Below is a small trained network, with its code and all its weights. Each question gives an input and a target symbol and asks what happens when units are switched off, that is, made to give their printed mean instead of their output.

import numpy as np


def w(rows, s, z=0):
    codes = np.array(rows[::2]) - 128.0
    scale = np.full(codes.shape[1], s)
    scale[-1] = z or s
    return codes * scale


def f(y):
    return y / 2 * (1 + np.tanh(0.7978845608 * (y + 0.044715 * y**3)))


def softmax(a):
    e = np.exp(a - a.max(-1, keepdims=True))
    return e / e.sum(-1, keepdims=True)


def log_softmax(a):
    a = a - a.max(-1, keepdims=True)
    return a - np.log(np.exp(a).sum(-1, keepdims=True))


def net(x, mask):
    ids = ['ΓΛΞΩαβδεζηθμπστψ'.index(c) for c in x.split()]
    T = len(ids)
    res = E[ids] + P[:T]
    r = res
    for j in range(2):
        rows = slice(3 * j, 3 * j + 3)
        q, k, v = (r @ M[0][rows].T for M in (Q, K, V))
        z = softmax(np.where(np.tri(T) > 0, q @ k.T / 3**0.5, -1e9)) @ v
        o = O[0][rows]
        res = res + np.where(mask[j], z, o[:, -1]) @ o[:, :-1]
    y = f(res @ A[0][:, :-1].T + A[0][:, -1])
    res = res + np.where(mask[2:6], y, B[0][:, -1]) @ B[0][:, :-1]
    return log_softmax(res[-1] @ U[:, :-1].T + U[:, -1])


Q, K, V, O, A, B = {}, {}, {}, {}, {}, {}
E = w([
[172,155,111,116,110],'Γ',
[144,132,134,147,127],'Λ',
[102,97,167,223,101],'Ξ',
[134,121,178,145,150],'Ω',
[135,130,189,158,167],'α',
[182,203,136,131,135],'β',
[194,124,28,26,122],'δ',
[61,83,155,81,250],'ε',
[32,183,185,96,229],'ζ',
[109,38,86,123,37],'η',
[105,127,137,131,128],'θ',
[92,143,149,168,168],'μ',
[120,178,112,54,184],'π',
[113,193,143,161,97],'σ',
[197,64,203,137,66],'τ',
[48,135,90,135,137],'ψ',
],0.019)
P = w([
[116,255,152,151,69],'0',
[98,234,177,129,63],'1',
[78,228,208,110,59],'2',
[60,214,197,99,54],'3',
[48,199,207,73,45],'4',
[43,199,227,66,37],'5',
[23,206,211,58,25],'6',
[39,200,210,57,25],'7',
],0.0052)
Q[0] = w([
[200,31,110,139,125],'h1',
[120,208,223,58,100],'h1',
[136,58,168,92,127],'h1',
[82,190,122,151,134],'h2',
[141,152,194,168,16],'h2',
[106,216,138,193,2],'h2',
],0.011)
K[0] = w([
[166,110,96,240,105],'h1',
[158,115,164,4,151],'h1',
[114,73,121,216,104],'h1',
[108,89,119,199,125],'h2',
[143,62,189,127,24],'h2',
[160,78,153,193,58],'h2',
],0.013)
V[0] = w([
[143,152,50,103,100],'h1',
[124,253,196,132,69],'h1',
[117,168,148,24,180],'h1',
[139,80,139,78,56],'h2',
[126,180,99,88,110],'h2',
[100,58,86,193,56],'h2',
],0.012)
O[0] = w([
[97,93,88,38,101,101],'h1',
[106,185,123,76,159,254],'h1',
[254,96,124,160,114,247],'h1',
[103,136,90,148,171,158],'h2',
[166,73,13,133,106,129],'h2',
[55,68,171,88,218,131],'h2',
],0.0091,0.0095)
A[0] = w([
[17,171,89,149,187,255],'n1',
[168,202,102,155,133,115],'n2',
[94,197,130,2,61,147],'n3',
[201,102,61,122,81,121],'n4',
],0.0068,0.0053)
B[0] = w([
[248,73,85,210,130,251],'n1',
[98,205,110,42,168,214],'n2',
[32,66,132,174,74,254],'n3',
[83,65,253,118,174,212],'n4',
],0.0078,0.0081)
U = w([
[207,112,2,169,93,164],'Γ',
[136,178,82,178,153,145],'Λ',
[152,92,67,128,212,209],'Ξ',
[122,153,145,127,152,29],'Ω',
[141,131,105,134,118,106],'α',
[196,122,132,63,135,132],'β',
[33,130,239,133,183,178],'δ',
[201,186,64,99,188,174],'ε',
[123,121,120,87,120,149],'ζ',
[242,93,120,197,73,132],'η',
[99,190,107,191,13,55],'θ',
[142,124,101,146,137,121],'μ',
[148,141,99,129,123,118],'π',
[93,203,123,60,146,89],'σ',
[117,169,154,133,145,1],'τ',
[138,56,150,92,58,206],'ψ',
],0.0078,0.0034)

Each question gives the input, a string of symbols that net reads in full, and the target symbol t.
The units are the heads (3 rows each of Q, K, V and O) and the neurons (one row each of A and B). Each row of codes is followed by its name. A weight is (code - 128) times the scale printed after its matrix; where a second scale follows, it is the last column's (O, A, B and U).
mask holds one flag per unit, heads first, then neurons. A switched-off unit (its flag False) gives its mean, the last column of its rows in O or B, instead of its output. The means were averaged over made-up inputs and are rounded, as every weight is.
A unit's drop is (log p(t) with every unit on - log p(t) with that unit switched off) / (log p(t) with every unit on - log p(t) with every unit switched off).
The circuit of an input: a set's keep is (log p(t) with only the set's units on - log p(t) with every unit switched off) / (log p(t) with every unit on - log p(t) with every unit switched off). Starting from all 6 units, units are removed one at a time, each time the one whose removal leaves the highest keep (on an exact tie, the one counted first), for as long as the keep stays at least 0.8.
circuit, biggest first: the units of the circuit, biggest drop first
unit that matters most: the unit with the biggest drop
k most important neurons: the k neurons with the biggest drops, biggest first
heads that matter: for each layer, one digit per head in row order, 1 if its drop is at least 0.15 and else 0, layers parted by /
drop of u: that unit's drop, to one decimal
input Ξ μ ε, target η: circuit, biggest first -> h1
input α Ξ σ α Ξ σ ε σ, target η: 2 most important neurons -> n4; n2
input β ζ α, target ε: circuit, biggest first -> h1; n2; n3
input ζ τ μ Ξ μ σ, target ε: 2 most important neurons -> n3; n4
input Λ η β μ, target Ξ: circuit, biggest first -> n1; h2
input Γ σ ζ β, target ε: circuit, biggest first -> h1; n2
input η β σ, target Ξ: circuit, biggest first -> h2; n1
input δ σ π β δ, target ψ: circuit, biggest first -> n4; h1; n3
input ζ β ε η τ, target δ: heads that matter -> 11
input Λ σ σ ψ δ ψ Γ β, target ψ: circuit, biggest first -> h1; n4; h2
input δ σ μ, target ψ: heads that matter -> 11
input ε μ ε β, target η: heads that matter -> 11
input Γ Γ α β, target σ: heads that matter -> 11
input ε Ξ β ψ σ, target δ: heads that matter -> 01
input ψ η Ξ β σ π, target β: circuit, biggest first -> h1; n4; h2
input σ δ η σ β ψ, target Ξ: unit that matters most -> h2
input Ξ δ β θ β σ ψ, target ψ: heads that matter -> 10
input ζ δ Ξ, target δ: heads that matter -> 01
input β ψ Ξ σ π, target β: 3 most important neurons -> n4; n2; n1
input τ τ ζ σ μ, target ε: 3 most important neurons -> n3; n4; n2
input ψ ζ μ, target ε: 2 most important neurons -> n3; n2
input ψ ψ α σ δ α, target ψ: circuit, biggest first -> h1
input ε Ξ α σ τ τ μ ε, target η: heads that matter -> 11
input σ σ ψ, target Γ: 3 most important neurons -> n1; n4; n2
input β β ζ Λ β σ, target ε: 2 most important neurons -> n3; n2
input β β ψ η σ σ σ, target Ξ: drop of n1 -> 1.1
input σ β Γ ψ, target Γ: drop of h2 -> 0.1
input σ Ω ε ζ, target ε: drop of n4 -> 0.0
